Here is a tiny trained network, its code and every weight. The questions are about switching its units off for an input and a target symbol, where a switched-off unit gives its printed mean instead of its output.

import numpy as np


def w(rows, s, z=0):
    codes = np.array(rows[::2]) - 128.0
    scale = np.full(codes.shape[1], s)
    scale[-1] = z or s
    return codes * scale


def norm(h):
    return h / np.sqrt((h * h).mean(-1, keepdims=True) + 1e-5)


def f(y):
    return np.maximum(y, 0)


def softmax(a):
    e = np.exp(a - a.max(-1, keepdims=True))
    return e / e.sum(-1, keepdims=True)


def log_softmax(a):
    a = a - a.max(-1, keepdims=True)
    return a - np.log(np.exp(a).sum(-1, keepdims=True))


def net(x, mask):
    ids = ['ΓΞΩελμπσφψ'.index(c) for c in x.split()]
    T = len(ids)
    res = E[ids] + P[:T]
    u = 0
    for l in range(3):
        q, k, v = (norm(res) @ M[l].T for M in (Q, K, V))
        z = softmax(np.where(np.tri(T) > 0, q @ k.T / 4**0.5, -1e9)) @ v
        res = res + np.where(mask[u], z, O[l][:, -1]) @ O[l][:, :-1]
        u += 1
        y = f(norm(res) @ A[l][:, :-1].T + A[l][:, -1])
        res = res + np.where(mask[u : u + 12], y, B[l][:, -1]) @ B[l][:, :-1]
        u += 12
    return log_softmax(norm(res)[-1] @ U[:, :-1].T + U[:, -1])


Q, K, V, O, A, B = {}, {}, {}, {}, {}, {}
E = w([
[169,150,92,157],'Γ',
[3,138,122,120],'Ξ',
[165,84,115,77],'Ω',
[110,120,172,142],'ε',
[7,82,147,112],'λ',
[68,169,103,114],'μ',
[90,90,162,113],'π',
[180,76,232,97],'σ',
[192,46,121,219],'φ',
[130,107,166,200],'ψ',
],0.019)
P = w([
[136,248,107,146],'0',
[77,201,166,207],'1',
[162,179,64,175],'2',
[124,42,173,93],'3',
[161,151,65,190],'4',
[120,37,171,112],'5',
[157,166,84,187],'6',
[122,36,161,118],'7',
],0.011)
Q[0] = w([
[100,91,143,218],'0.h1',
[194,189,155,218],'0.h1',
[136,190,80,79],'0.h1',
[151,24,1,77],'0.h1',
],0.0073)
K[0] = w([
[181,4,186,154],'0.h1',
[141,158,151,167],'0.h1',
[169,207,78,2],'0.h1',
[120,28,97,35],'0.h1',
],0.0096)
V[0] = w([
[55,146,129,191],'0.h1',
[180,186,135,188],'0.h1',
[227,170,133,28],'0.h1',
[1,150,88,177],'0.h1',
],0.0038)
O[0] = w([
[3,193,78,181,185],'0.h1',
[204,131,205,146,134],'0.h1',
[65,123,106,180,3],'0.h1',
[151,80,174,146,174],'0.h1',
],0.0081,0.0027)
A[0] = w([
[159,91,173,100,201],'0.n1',
[159,116,193,121,255],'0.n2',
[186,166,107,96,155],'0.n3',
[88,174,194,163,102],'0.n4',
[11,136,169,215,194],'0.n5',
[125,199,198,114,155],'0.n6',
[161,161,72,105,147],'0.n7',
[188,158,174,126,179],'0.n8',
[124,126,175,35,210],'0.n9',
[181,77,100,216,130],'0.n10',
[122,118,213,135,196],'0.n11',
[147,91,72,94,95],'0.n12',
],0.011,0.0024)
B[0] = w([
[125,205,53,133,170],'0.n1',
[100,161,134,113,177],'0.n2',
[185,213,80,132,144],'0.n3',
[154,103,88,70,169],'0.n4',
[192,117,30,84,255],'0.n5',
[78,110,205,97,148],'0.n6',
[121,255,137,139,142],'0.n7',
[183,80,112,165,157],'0.n8',
[156,96,112,47,163],'0.n9',
[141,112,195,164,215],'0.n10',
[216,81,133,137,181],'0.n11',
[150,99,104,149,145],'0.n12',
],0.0086,0.0098)
Q[1] = w([
[65,255,177,64],'1.h1',
[105,214,138,119],'1.h1',
[174,165,104,120],'1.h1',
[28,250,107,241],'1.h1',
],0.0083)
K[1] = w([
[55,156,30,62],'1.h1',
[116,177,94,104],'1.h1',
[72,138,145,161],'1.h1',
[168,254,158,106],'1.h1',
],0.012)
V[1] = w([
[153,119,141,80],'1.h1',
[201,83,56,3],'1.h1',
[57,99,162,83],'1.h1',
[133,163,129,188],'1.h1',
],0.0069)
O[1] = w([
[170,158,91,97,136],'1.h1',
[153,17,112,213,208],'1.h1',
[188,121,119,79,4],'1.h1',
[126,2,109,105,149],'1.h1',
],0.0067,0.0041)
A[1] = w([
[159,198,117,119,62],'1.n1',
[128,245,127,142,40],'1.n2',
[67,178,107,171,149],'1.n3',
[149,71,74,85,81],'1.n4',
[148,142,158,118,250],'1.n5',
[176,33,111,104,57],'1.n6',
[26,31,106,115,117],'1.n7',
[173,38,109,170,136],'1.n8',
[99,133,90,42,201],'1.n9',
[125,111,94,148,196],'1.n10',
[120,78,97,70,159],'1.n11',
[117,108,190,130,44],'1.n12',
],0.012,0.002)
B[1] = w([
[167,190,174,204,140],'1.n1',
[132,83,181,195,141],'1.n2',
[172,202,221,14,136],'1.n3',
[209,102,188,197,216],'1.n4',
[59,139,135,177,146],'1.n5',
[129,97,76,142,231],'1.n6',
[254,142,135,176,191],'1.n7',
[171,182,72,93,247],'1.n8',
[33,147,242,104,192],'1.n9',
[208,206,143,142,176],'1.n10',
[59,33,53,200,203],'1.n11',
[113,34,93,217,135],'1.n12',
],0.0065,0.011)
Q[2] = w([
[148,141,62,130],'2.h1',
[151,85,156,60],'2.h1',
[219,120,84,245],'2.h1',
[43,163,134,65],'2.h1',
],0.011)
K[2] = w([
[145,125,170,167],'2.h1',
[117,137,171,29],'2.h1',
[150,75,146,172],'2.h1',
[100,247,73,140],'2.h1',
],0.012)
V[2] = w([
[1,170,140,170],'2.h1',
[210,124,160,185],'2.h1',
[174,103,98,94],'2.h1',
[192,93,70,139],'2.h1',
],0.0076)
O[2] = w([
[132,111,8,51,1],'2.h1',
[110,53,121,93,222],'2.h1',
[34,217,70,4,182],'2.h1',
[8,220,200,3,243],'2.h1',
],0.0045,0.0089)
A[2] = w([
[85,201,159,174,218],'2.n1',
[69,78,184,123,23],'2.n2',
[71,66,79,109,200],'2.n3',
[174,155,149,219,124],'2.n4',
[53,183,248,135,251],'2.n5',
[61,96,209,205,159],'2.n6',
[139,197,157,142,208],'2.n7',
[156,91,106,137,66],'2.n8',
[117,125,61,89,216],'2.n9',
[194,161,161,196,21],'2.n10',
[130,126,120,45,67],'2.n11',
[150,106,239,119,86],'2.n12',
],0.013,0.0027)
B[2] = w([
[238,19,122,202,173],'2.n1',
[80,132,192,52,145],'2.n2',
[168,149,159,175,224],'2.n3',
[51,109,159,47,255],'2.n4',
[133,17,125,89,155],'2.n5',
[33,1,176,41,181],'2.n6',
[135,126,50,188,181],'2.n7',
[126,45,99,128,202],'2.n8',
[7,212,187,140,192],'2.n9',
[75,181,126,61,238],'2.n10',
[12,131,57,130,138],'2.n11',
[87,178,154,204,175],'2.n12',
],0.0075,0.0081)
U = w([
[71,168,71,135,220],'Γ',
[83,177,102,51,126],'Ξ',
[53,89,184,88,86],'Ω',
[202,118,187,200,113],'ε',
[95,83,3,123,84],'λ',
[197,85,107,184,78],'μ',
[61,107,48,233,25],'π',
[175,180,202,100,113],'σ',
[157,109,115,41,183],'φ',
[174,184,106,152,253],'ψ',
],0.017,0.006)

Each question gives the input, a string of symbols that net reads in full, and the target symbol t.
The units are the heads (4 rows each of Q, K, V and O) and the neurons (one row each of A and B). Each row of codes is followed by its name. A weight is (code - 128) times the scale printed after its matrix; where a second scale follows, it is the last column's (O, A, B and U).
mask holds one flag per unit, layer by layer, with each layer's heads first. A switched-off unit (its flag False) gives its mean, the last column of its rows in O or B, instead of its output. The means were averaged over made-up inputs and are rounded, as every weight is.
A unit's drop is (log p(t) with every unit on - log p(t) with that unit switched off) / (log p(t) with every unit on - log p(t) with every unit switched off).
The circuit of an input: a set's keep is (log p(t) with only the set's units on - log p(t) with every unit switched off) / (log p(t) with every unit on - log p(t) with every unit switched off). Starting from the 12 units with the biggest drops (on a tie, the unit counted first), units are removed one at a time, each time the one whose removal leaves the highest keep (on an exact tie, the one counted first), for as long as the keep stays at least 0.8.
circuit, biggest first: the units of the circuit, biggest drop first
unit that matters most: the unit with the biggest drop
top k neurons: the k neurons with the biggest drops, biggest first
k most important neurons of layer l: the k neurons of layer l with the biggest drops, biggest first
input σ Ξ λ Γ, target λ: unit that matters most => 1.n4
input μ π π Ξ, target μ: circuit, biggest first => 1.n7, 2.n4, 2.n10, 0.n5
input φ φ π π ε ε, target μ: circuit, biggest first => 0.n11, 2.n4, 1.n6
input Ω π Γ σ, target ε: top 3 neurons => 0.n5, 2.n4, 2.n12
input π λ λ Ω, target λ: circuit, biggest first => 0.n1, 2.n11, 1.n11
input λ σ π σ, target ε: top 2 neurons => 0.n5, 0.n11
input π μ λ, target π: top 2 neurons => 0.n5, 2.n9
input σ π ε π σ λ Γ μ, target π: top 2 neurons => 1.n11, 0.n10
input ε φ μ, target μ: top 2 neurons => 2.n1, 2.n5
input λ φ π μ φ φ, target Ω: top 2 neurons => 0.n5, 0.n10
input Ω Ξ ε Ξ ψ, target Ξ: top 2 neurons => 2.n10, 2.n4
input π π λ π σ, target σ: top 3 neurons => 0.n5, 1.n11, 0.n11
input Γ σ ε φ Ω, target ψ: 2 most important neurons of layer 0 => 0.n12, 0.n7
input λ ψ λ λ Γ, target ε: 2 most important neurons of layer 2 => 2.n1, 2.n7
input λ φ φ Γ σ φ μ Ω, target Ω: top 2 neurons => 0.n5, 1.n9
input Ξ Ξ Ω π Γ, target ε: 2 most important neurons of layer 0 => 0.n5, 0.n7
input φ φ φ λ σ, target σ: 2 most important neurons of layer 0 => 0.n5, 0.n1
input π Γ π ε Γ π, target μ: unit that matters most => 1.h1
input Γ λ φ λ φ, target Ω: top 3 neurons => 0.n5, 0.n10, 2.n4
input Ξ μ φ ε π ε, target μ: top 3 neurons => 1.n4, 2.n4, 2.n10
input φ φ ε λ λ ψ, target φ: unit that matters most => 1.n9
input π φ Γ Ω, target Ω: top 3 neurons => 1.n9, 0.n5, 0.n10
input φ φ ψ, target Ξ: 2 most important neurons of layer 0 => 0.n4, 0.n8
